Below is a small trained network, with its code and all its weights. Each question gives an input and a class and asks what happens when units are switched off, that is, made to give their printed mean instead of their output.

import numpy as np


def w(rows, s, z=0):
    codes = np.array(rows[::2]) - 128.0
    scale = np.full(codes.shape[1], s)
    scale[-1] = z or s
    return codes * scale


def norm(h):
    return h / np.sqrt((h * h).mean(-1, keepdims=True) + 1e-5)


def f(y):
    return y / 2 * (1 + np.tanh(0.7978845608 * (y + 0.044715 * y**3)))


def log_softmax(a):
    a = a - a.max(-1, keepdims=True)
    return a - np.log(np.exp(a).sum(-1, keepdims=True))


def net(x, mask):
    res = np.array(x, float).reshape(1, 7) / 4 @ E
    u = 0
    for l in range(2):
        y = f(norm(res) @ A[l][:, :-1].T + A[l][:, -1])
        res = res + np.where(mask[u : u + 7], y, B[l][:, -1]) @ B[l][:, :-1]
        u += 7
    return log_softmax(norm(res)[-1] @ U[:, :-1].T + U[:, -1])


A, B = {}, {}
E = w([
[216,80,154,105,112,98,94,130,130,153],'x0',
[123,116,125,125,122,132,123,129,130,131],'x1',
[136,171,185,205,126,252,43,92,142,127],'x2',
[123,137,180,71,59,111,163,217,234,60],'x3',
[121,128,139,127,127,121,128,122,124,136],'x4',
[128,130,127,123,130,132,129,132,126,129],'x5',
[126,129,132,131,127,126,134,119,136,140],'x6',
],0.019)
A[0] = w([
[107,122,67,131,156,98,146,138,64,128,41],'0.n0',
[116,98,64,114,150,76,165,113,83,165,129],'0.n1',
[121,122,123,110,116,106,119,99,115,116,84],'0.n2',
[119,124,150,127,97,178,122,162,188,105,62],'0.n3',
[120,135,148,150,147,162,98,135,123,149,149],'0.n4',
[5,156,86,151,139,142,154,131,126,111,254],'0.n5',
[86,145,75,74,136,88,192,142,129,124,117],'0.n6',
],0.016,0.01)
B[0] = w([
[138,205,134,123,166,172,74,102,195,137,171],'0.n0',
[117,233,234,92,135,124,10,102,209,156,217],'0.n1',
[124,135,177,106,161,135,141,146,117,174,125],'0.n2',
[105,158,231,95,157,90,94,89,106,121,175],'0.n3',
[137,153,49,121,120,85,112,76,149,170,181],'0.n4',
[42,162,104,208,126,137,199,121,129,93,250],'0.n5',
[135,62,203,133,138,76,174,153,51,84,218],'0.n6',
],0.013,0.016)
A[1] = w([
[169,112,123,103,160,124,69,115,109,174,1],'1.n0',
[172,127,152,125,112,175,66,135,122,135,41],'1.n1',
[83,190,120,138,104,166,128,124,196,120,78],'1.n2',
[145,115,8,188,136,178,104,95,81,189,115],'1.n3',
[196,90,157,34,132,76,104,146,122,152,170],'1.n4',
[189,111,128,125,148,125,79,140,94,176,138],'1.n5',
[139,127,149,115,170,133,108,157,123,146,103],'1.n6',
],0.017,0.0032)
B[1] = w([
[194,75,190,118,63,77,95,104,129,98,196],'1.n0',
[196,100,183,141,105,66,75,115,161,139,198],'1.n1',
[113,173,94,109,204,125,78,121,95,236,244],'1.n2',
[161,17,89,190,123,190,213,223,58,87,250],'1.n3',
[129,126,7,102,111,204,146,119,157,156,243],'1.n4',
[131,90,207,111,106,103,120,131,142,42,194],'1.n5',
[144,136,107,151,69,128,136,103,122,159,151],'1.n6',
],0.014,0.011)
U = w([
[53,248,185,149,208,127,103,100,134,166,254],'0',
[203,145,178,63,83,117,31,81,206,168,190],'1',
[116,107,16,191,175,198,176,130,58,175,69],'2',
[216,33,184,193,102,148,123,136,96,96,87],'3',
[73,100,192,104,128,64,252,176,69,62,4],'4',
[150,83,19,39,83,136,235,176,179,126,52],'5',
],0.018,0.0032)

Each question gives the input, the list of numbers given to net, and the class t.
The units are the neurons (one row each of A and B). Each row of codes is followed by its name. A weight is (code - 128) times the scale printed after its matrix; where a second scale follows, it is the last column's (A, B and U).
mask holds one flag per neuron, layer by layer. A switched-off neuron (its flag False) gives its mean, the last column of its row in B, instead of its output. The means were averaged over made-up inputs and are rounded, as every weight is.
A unit's drop is (log p(t) with every unit on - log p(t) with that unit switched off) / (log p(t) with every unit on - log p(t) with every unit switched off).
The circuit of an input: a set's keep is (log p(t) with only the set's units on - log p(t) with every unit switched off) / (log p(t) with every unit on - log p(t) with every unit switched off). Starting from the 12 units with the biggest drops (on a tie, the unit counted first), units are removed one at a time, each time the one whose removal leaves the highest keep (on an exact tie, the one counted first), for as long as the keep stays at least 0.8.
circuit, biggest first: the units of the circuit, biggest drop first
k most important neurons: the k neurons with the biggest drops, biggest first
k most important neurons of layer l: the k neurons of layer l with the biggest drops, biggest first
drop of u: that unit's drop, to one decimal
input [8,1,0,-8,6,3,-3], class 1: circuit, biggest first => (0.n5)
input [-1,5,1,-4,1,1,-7], class 2: 3 most important neurons => (1.n3; 0.n3; 0.n4)
input [6,8,0,-8,-8,-8,-2], class 1: 2 most important neurons => (0.n1; 0.n5)
input [7,5,-1,8,-2,-4,4], class 5: 2 most important neurons => (0.n1; 1.n4)
input [-6,1,6,0,2,-2,-6], class 2: 2 most important neurons => (0.n1; 0.n4)
input [-8,-2,1,-3,-7,-1,-4], class 2: 2 most important neurons of layer 0 => (0.n1; 0.n3)
input [-6,3,-7,0,8,-3,-3], class 0: 3 most important neurons => (0.n1; 0.n0; 1.n3)
input [3,6,-4,-8,4,5,2], class 1: circuit, biggest first => (0.n1; 0.n5)
input [-2,-6,5,0,-2,8,4], class 2: 3 most important neurons => (0.n1; 0.n4; 1.n3)
input [5,6,-4,8,1,4,-5], class 5: 2 most important neurons => (1.n4; 0.n5)
input [5,0,-3,1,-5,5,3], class 5: 3 most important neurons => (1.n4; 0.n0; 0.n3)
input [0,-5,8,-8,5,1,4], class 2: 4 most important neurons => (0.n1; 0.n6; 0.n4; 0.n3)
input [-7,8,-8,0,-4,-1,-7], class 0: 2 most important neurons => (0.n1; 0.n0)
input [6,2,-7,-2,-4,-5,-1], class 1: circuit, biggest first => (0.n1)
input [4,2,-2,6,0,5,-2], class 5: 2 most important neurons => (0.n5; 1.n4)
input [0,1,-2,-6,1,-4,-1], class 0: drop of 0.n1 => 1.7
input [3,6,4,-6,3,-1,0], class 3: drop of 0.n5 => 0.7
input [1,8,0,-5,-3,-5,-1], class 1: drop of 0.n1 => 1.2
input [-3,-6,6,-1,5,6,-4], class 2: 2 most important neurons => (0.n1; 1.n3)
input [-8,0,2,-8,1,6,6], class 2: circuit, biggest first => (1.n3)
